Each row of numbers belongs to one of the elements below and depends on some of the facts about them. Some rows are named. Which element is each other row?

Some rows with their names:
z_485: [ 15 -16   0   0  -5   2   4  -2  -6 -12  -6 -10   5   5 -10  -9  17   6
   9   7  -8 -14  -2   3   2  13   6   2  12   4]
z_115: [  5  -6  11 -16  11   0  -4   9  -7   0   2  -8   1  15 -13   0  10  -8
   5  -3   3 -12  -3   7  -1   2   7  -2   2   9]
z_525: [-26 -22   1 -10  21   0   0   7  -9  -8   2  -1  12   3   1   5  10 -11
  10  10   9  -5  -6  13   6  10   1   1 -13  -7]
z_965: [ 12 -17   7  -5   9   5   0   5 -16  -1   2   5   6  -4  12   0  15 -11
   4   8   2  -8 -11   8  10  -1   2  -2 -14  -4]
z_179: [ 11 -27  -5  -2  11   6   0   2  -1 -14  -7  -4  13   0  -5  -5   8   6
  12   7   0  -9  -6   9   5  13   1   0   3   0]
z_419: [  5  -7   7 -20  10  -3  -2   7 -10   0   4  -8   1  12  -5  -1  12 -11
   5  -9   1 -15  -2   7   0   2   5  -4   5   9]
z_76: [ -8 -17  -1 -11  19   0   0   6 -16  -4   3   1   7   2   9   1  13 -16
   5   0   5  -9  -8  12   9   6   1  -4  -6  -1]
z_954: [-15  -9   2  -9   6  -9   2   2 -10  -7   6  -9  -1  15  -4  -2  21 -11
   5  -5  -4 -12   3   4   1  13   8  -5  -1   1]
z_223: [-20 -18   7  -9  12  -4   3   4 -14  -8  10  -9  -3   6   1   7  18  -7
   6   0   1  -5  -1   3  10   7   6  -6 -13 -12]
z_410: [-14 -10   4  -1   6 -10   2   2  -7  -8   5  -7  -2  18  -6  -1  21 -15
   6  -3  -4 -10   1   6   2  17   8  -2  -9   3]
z_632: [  7 -31 -12  -6   7   5  -1   6  -4 -15  -5  -5  10   2  -8  -9  10   2
  14   9   0  -5  -6   9   5  14   0  -4   3  -1]
z_33: [ 11 -20   9  -8   9   5  -3   7 -11  -2   2   4   3   1  -1  -1   9  -3
   6   7   4  -4 -11   8   4   2   3  -5 -14  -6]
z_321: [-17 -16   2  -1  15  -5  -4   5  -2  -7   0   1   7  16 -10  -3  15 -14
   7   3   2 -11  -2  10  -2  15   7   1  -8   3]
z_603: [  4  -6   9  -1   6  -1  -1   0  -8  -1  -4   7   5  10   0  -8  20 -16
   3   5  -3 -14  -4   8   0  10   6   6  -4   6]
z_600: [  7  -9   1 -13  14  -3  -1   4 -14  -1   2   2   5   7  10  -6  17 -18
   2  -5   0 -15  -7  11   6   6   3  -3   3   8]
z_447: [ 10 -28   2   0  23   8   0   0   7 -17  -6  -3  15  -4  -4   3   6  10
  10  -2   1  -8  -5   5   8   9   2   2  -3  -2]
z_322: [-24 -17   5 -18  17  -1  -2   5  -1  -7  -1   3   6   3   4   2  10 -11
   8  -1   1  -6  -1   5   7   6   1   2 -22  -7]

Some facts about the elements:
μ: refers to; ε: belongs to class
(z_7, μ, z_200); (z_7, μ, z_929); (z_7, μ, z_837); (z_7, μ, z_580); (z_407, μ, z_687); (z_407, μ, z_917)
(z_439, μ, z_240); (z_439, μ, z_182); (z_439, μ, z_101); (z_279, μ, z_577); (z_958, μ, z_763); (z_958, μ, z_141)
(z_958, μ, z_699); (z_958, μ, z_163); (z_501, μ, z_235); (z_501, μ, z_336); (z_76, μ, z_340); (z_76, μ, z_79)
(z_161, μ, z_560); (z_161, μ, z_379); (z_161, μ, z_182); (z_161, μ, z_848); (z_169, μ, z_410); (z_169, μ, z_158)
(z_169, μ, z_37); (z_169, μ, z_45); (z_965, μ, z_905); (z_965, μ, z_634); (z_965, μ, z_816); (z_965, μ, z_500)
(z_226, μ, z_427); (z_226, μ, z_457); (z_226, μ, z_240); (z_447, μ, z_695); (z_447, μ, z_868); (z_447, μ, z_72)
(z_204, μ, z_419); (z_204, μ, z_212); (z_204, μ, z_559); (z_204, μ, z_763); (z_176, μ, z_5); (z_176, μ, z_302)
(z_176, μ, z_431); (z_713, μ, z_511); (z_713, μ, z_763); (z_252, μ, z_761); (z_975, μ, z_123); (z_975, μ, z_634)
(z_975, μ, z_600); (z_975, μ, z_79); (z_975, μ, z_285); (z_486, μ, z_588); (z_224, μ, z_379); (z_224, μ, z_694)
(z_776, μ, z_158); (z_776, μ, z_321); (z_776, μ, z_547); (z_807, μ, z_560); (z_807, μ, z_539); (z_807, μ, z_158)
(z_807, μ, z_240); (z_322, μ, z_418); (z_322, μ, z_182); (z_322, μ, z_52); (z_676, μ, z_302); (z_676, μ, z_547)
(z_676, μ, z_588); (z_554, μ, z_539); (z_554, μ, z_891); (z_741, μ, z_457); (z_741, μ, z_51); (z_996, μ, z_419)
(z_996, μ, z_123); (z_996, μ, z_811); (z_33, μ, z_923); (z_33, μ, z_837); (z_33, μ, z_905); (z_33, μ, z_699)
(z_33, μ, z_519); (z_335, μ, z_141); (z_335, μ, z_519); (z_335, μ, z_547); (z_632, μ, z_302); (z_530, μ, z_203)
(z_530, μ, z_302); (z_530, μ, z_733); (z_104, μ, z_816); (z_991, μ, z_929); (z_991, μ, z_299); (z_991, μ, z_427)
(z_991, μ, z_5); (z_991, μ, z_52); (z_601, μ, z_694); (z_601, μ, z_500); (z_460, μ, z_848); (z_460, μ, z_603)
(z_460, μ, z_500); (z_53, μ, z_577); (z_53, μ, z_158); (z_53, μ, z_936); (z_53, μ, z_562); (z_53, μ, z_52)
(z_53, μ, z_548); (z_623, μ, z_634); (z_623, μ, z_541); (z_800, μ, z_424); (z_800, μ, z_214); (z_800, μ, z_431)
(z_800, μ, z_547); (z_529, μ, z_603); (z_946, μ, z_418); (z_223, μ, z_577); (z_223, μ, z_410); (z_223, μ, z_954)
(z_223, μ, z_614); (z_78, μ, z_687); (z_78, μ, z_58); (z_78, μ, z_37); (z_361, μ, z_45); (z_361, μ, z_717)
(z_708, μ, z_58); (z_347, μ, z_379); (z_347, μ, z_471); (z_347, μ, z_101); (z_347, μ, z_51); (z_870, μ, z_695)
(z_870, μ, z_379); (z_870, μ, z_519); (z_870, μ, z_733); (z_658, μ, z_32); (z_658, μ, z_321); (z_658, μ, z_214)
(z_490, μ, z_418); (z_490, μ, z_695); (z_490, μ, z_214); (z_490, μ, z_627); (z_887, μ, z_763); (z_887, μ, z_115)
(z_109, μ, z_200); (z_109, μ, z_559); (z_109, μ, z_462); (z_886, μ, z_694); (z_886, μ, z_636); (z_886, μ, z_485)
(z_455, μ, z_203); (z_455, μ, z_637); (z_455, μ, z_424); (z_455, μ, z_548); (z_455, μ, z_336); (z_455, μ, z_79)
(z_670, μ, z_761); (z_670, μ, z_627); (z_179, μ, z_733); (z_286, μ, z_580); (z_286, μ, z_28); (z_286, μ, z_588)
(z_768, μ, z_577); (z_768, μ, z_830); (z_768, μ, z_954); (z_768, μ, z_811); (z_768, μ, z_351); (z_122, μ, z_28)
(z_122, μ, z_141); (z_674, μ, z_694); (z_674, μ, z_462); (z_668, μ, z_235); (z_162, μ, z_577); (z_162, μ, z_28)
(z_162, μ, z_636); (z_162, μ, z_614); (z_162, μ, z_591); (z_525, μ, z_539); (z_525, μ, z_214); (z_525, μ, z_517)
(z_525, μ, z_336); (z_525, μ, z_431); (z_419, ε, 610); (z_321, ε, 610); (z_603, ε, 610); (z_837, ε, 610)
(z_7, ε, 610); (z_559, ε, 700); (z_407, ε, 610); (z_547, ε, 610); (z_439, ε, 610); (z_279, ε, 610)
(z_958, ε, 700); (z_929, ε, 610); (z_501, ε, 610); (z_52, ε, 610); (z_548, ε, 610); (z_76, ε, 610)
(z_161, ε, 610); (z_816, ε, 610); (z_891, ε, 610); (z_169, ε, 700); (z_965, ε, 610); (z_226, ε, 700)
(z_447, ε, 700); (z_591, ε, 700); (z_868, ε, 700); (z_204, ε, 610); (z_176, ε, 700); (z_713, ε, 610)
(z_252, ε, 700); (z_975, ε, 700); (z_687, ε, 610); (z_936, ε, 700); (z_158, ε, 700); (z_101, ε, 700)
(z_517, ε, 610); (z_562, ε, 610); (z_79, ε, 610); (z_905, ε, 610); (z_486, ε, 700); (z_203, ε, 610)
(z_224, ε, 610); (z_51, ε, 610); (z_240, ε, 610); (z_763, ε, 700); (z_600, ε, 610); (z_776, ε, 700)
(z_807, ε, 610); (z_637, ε, 610); (z_182, ε, 610); (z_322, ε, 610); (z_694, ε, 610); (z_299, ε, 610)
(z_830, ε, 610); (z_627, ε, 610); (z_471, ε, 610); (z_848, ε, 610); (z_163, ε, 610); (z_676, ε, 700)
(z_539, ε, 700); (z_554, ε, 610); (z_519, ε, 610); (z_577, ε, 610); (z_741, ε, 610); (z_996, ε, 700)
(z_811, ε, 610); (z_33, ε, 610); (z_379, ε, 700); (z_511, ε, 610); (z_302, ε, 700); (z_431, ε, 610)
(z_335, ε, 610); (z_634, ε, 610); (z_632, ε, 700); (z_580, ε, 700); (z_336, ε, 700); (z_424, ε, 610)
(z_530, ε, 700); (z_104, ε, 610); (z_991, ε, 610); (z_285, ε, 610); (z_115, ε, 610); (z_699, ε, 610)
(z_212, ε, 610); (z_560, ε, 700); (z_601, ε, 610); (z_460, ε, 610); (z_28, ε, 610); (z_53, ε, 610)
(z_214, ε, 610); (z_588, ε, 610); (z_623, ε, 700); (z_800, ε, 700); (z_500, ε, 610); (z_529, ε, 610)
(z_485, ε, 700); (z_946, ε, 610); (z_223, ε, 610); (z_78, ε, 700); (z_761, ε, 700); (z_361, ε, 610)
(z_636, ε, 610); (z_123, ε, 610); (z_541, ε, 610); (z_72, ε, 700); (z_708, ε, 610); (z_235, ε, 700)
(z_462, ε, 610); (z_32, ε, 610); (z_347, ε, 610); (z_614, ε, 610); (z_418, ε, 610); (z_870, ε, 610)
(z_340, ε, 610); (z_717, ε, 610); (z_658, ε, 610); (z_490, ε, 700); (z_887, ε, 610); (z_109, ε, 610)
(z_141, ε, 610); (z_200, ε, 700); (z_457, ε, 610); (z_58, ε, 610); (z_886, ε, 610); (z_455, ε, 700)
(z_670, ε, 700); (z_917, ε, 610); (z_427, ε, 610); (z_179, ε, 700); (z_286, ε, 700); (z_351, ε, 610)
(z_923, ε, 610); (z_768, ε, 610); (z_695, ε, 700); (z_733, ε, 700); (z_122, ε, 610); (z_674, ε, 700)
(z_954, ε, 610); (z_5, ε, 700); (z_668, ε, 610); (z_37, ε, 700); (z_410, ε, 610); (z_45, ε, 610)
(z_162, ε, 700); (z_525, ε, 610)

Which element is each row?
No name comes twice in this set of rows, the named rows included.
[ 16 -24  -4 -20  11  11   4   4 -12 -11   2 -17   5  -5  -1   4   9   3
   9  -5   0  -9  -3   6  13   1  -1  -6  16   4]	z_996
[-30 -18   6 -14  12   1   2   5  -7  -7  -4  -2   3   5   0   4  13 -16
   9  11   5  -4   0   9   6   9   1   3 -22  -7]	z_807
[ -4 -19   6  -4   6   0  -2   8 -11  -5   8  -1   4   8 -10   3  12   3
   9   7   2  -7  -6   7   1   4   6  -5 -10  -9]	z_122
[  3 -30  -4  -5  -1   3   6   1 -13 -15   0 -16   3  -1  -6   2  13  13
  11   8  -3  -4   0   4   9   9   2  -5   1  -9]	z_162
[ -3 -22  -9 -13   5  -1   3   2  -3 -16  -5 -11   6   7  -8 -10  14  -3
  13  -1  -5 -10   2   7   5  17   2  -2   7   5]	z_936
[ 25 -19  -3 -19  -3   6   0   6  -1  -9  -9  -6   0   9 -15 -14   9   2
  12  -1  -7 -12  -5   4  -2  10   3  -3  11   9]	z_200
[ -3 -31  -6  -4  13   6   3   3  -6 -17  -4  -9  11   3 -10  -1  11   4
  14  11   2  -2  -4   9   8  16   1  -2  -1  -2]	z_776
[  3  -3  11  -4  -2  -5   0   0 -11   1  -2   3   3  11  -4 -10  20 -10
   3   5  -4 -17  -2   4  -5   8   8   6  -2   1]	z_694
[-10 -14  13  -5   4   2   1   2  -6  -2  -2   3   3   3  -1   1  15  -5
   6   9   1 -10  -5   6   2   4   4   6 -15  -8]	z_224
[  0 -25  -4 -25   5   9   3   5   0 -14 -13  -8   4  -2  -4  -9   7  -6
  16   8  -3  -3  -1   6   9  11  -3   1  -8   0]	z_226
[-22 -18   4 -12  13   0   1   5  -9  -7   1  -4   8   8  -3   1  12 -16
   8   8   7  -6  -3  11   6   9   2   4 -17  -3]	z_554
[ -4 -13  -3  -4   1  -8  -5   9  -9  -5   2   4   3  17 -10 -11  16  -8
   8   4  -2 -10  -5   9  -7  16   7  -4  -4   0]	z_588
[ 19 -28   5   5  10   7   4   0   1 -20  -3 -14   3   3  -6   3  14  -6
  11   1  -1   2  -2   7  16  18   1  -5  -8   8]	z_78
[ -3 -21   5  -2  10   1  -3   9 -10  -5   5   2   7   5  -8   2  10   0
   9   8   5  -4  -9   9   2   5   4  -4 -11  -8]	z_335
[-20 -15   8 -12  24  -1  -4   4   1  -8   3   3   8   3   1   3   9  -9
   7  -6   2  -9  -4   6   4  11   3   2 -21  -5]	z_946

Now the same elements, written a new way:
Known rows:
z_501: [-29  29 -27  -9  -4   8  19 -10 -15   0   7   9   8 -13  14]
z_439: [-12   4 -29 -22 -18  -4  14 -18 -10 -11   9   6  15  -6   5]
z_347: [ -8   4 -29 -22 -20  -1  12 -18  -9 -10  12   7  17  -6   5]
z_946: [-18   5 -25 -35 -15  -4  12 -16 -11  -9  10  10  11  -4   7]
z_226: [-14 -12 -18 -12 -28 -11  14 -15  -7  -5  20  -5  10 -10  12]
z_525: [-21  11 -26 -25 -12  -8  17 -14 -15  -7  10   8  10  -7  14]
z_161: [ -9   4 -27 -19 -17  -1  10 -18 -12 -11  10   6  13  -5   9]
z_286: [-18  -8  -8 -18 -20 -20  11 -13 -14  -5  11  -5   5  -6  32]
z_486: [-21  -7  -9 -23 -19 -25  14 -15 -17  -5  14  -4   5  -6  30]
z_104: [-15   3 -28 -10  -3  -7  -1 -15 -21 -13  23   9  13  -2  18]
z_580: [-11 -23  -5 -13 -18 -14  15   1 -18  -3   9  12  11  -6  28]
z_336: [-19 -14 -12  -3 -19  -6  16   6 -14   4  14  14   8 -12  16]
z_600: [-13  -4 -27  -8  -7 -19   6   3 -14  -3  13  24  19  -5   5]
z_200: [-10 -24  -5  -9 -20  -9  14   0 -14  -2  12  10  13  -5  26]
z_500: [ -4 -10 -23  -7  -9   5   4  -3 -20 -10  10  22  17  -4  11]
z_485: [ -7 -23  -6  -3 -21  -3   3   0 -13   1   1  11  12  -7  32]
z_32: [-14  -8 -21 -20 -15  -9  19   0 -19  -7   3  25  13  -5   8]

Which element is each row?
No name comes twice in this set of rows, the named rows included.
[-19  11 -25 -23 -13 -13  12 -14 -12 -11   1   7  12  -5  15]	z_53
[-13   4 -28 -14  -6  -7   3 -15 -17 -12  19   9  13  -2  16]	z_965
[ -5  -9 -21 -11  -8  -4  10  -1 -19  -9  11  22  18  -2  14]	z_905
[-19  -1 -32  -9  -7 -29   9   5 -12   0  14  25  18  -8  -1]	z_340
[-25  -6 -17  -8 -13 -26   1  -6  -8   0  28  -1   8  -8  20]	z_975
[-20  -3  -9 -16 -20 -16   7 -11 -10  -3   4  -5   6  -7  31]	z_162
[-25 -19 -26 -35 -12   7  13   2 -12  -6   2  27  12   0   1]	z_627
[ -8  -7 -18 -21 -12 -10  15  -3 -18  -8  -5  22  17  -3  20]	z_28
[-13  -9 -31  -3  -4 -22   0   2 -17  -6  22  26  19  -3   3]	z_541
[-10  -4 -18 -15  -4 -11  13   2 -10  -4   3  21  21  -2  17]	z_419
[  0 -12 -24   4 -10  20   2  -6 -20 -11   6  21  16  -3  13]	z_603
[-35  36 -28  -1   0  23  21  -7 -14   6   5   5   7 -17  17]	z_668
[ -2 -13 -24  -8 -15   8   9  -4 -17  -9   5  22  17  -4  10]	z_848
[-12  -3 -14  -9 -19 -18  12  -5  -9 -11  11 -10   2  -5  19]	z_169
[-10   6 -24 -19  -9   0   3 -18 -15 -11  10   7  13  -3  19]	z_601

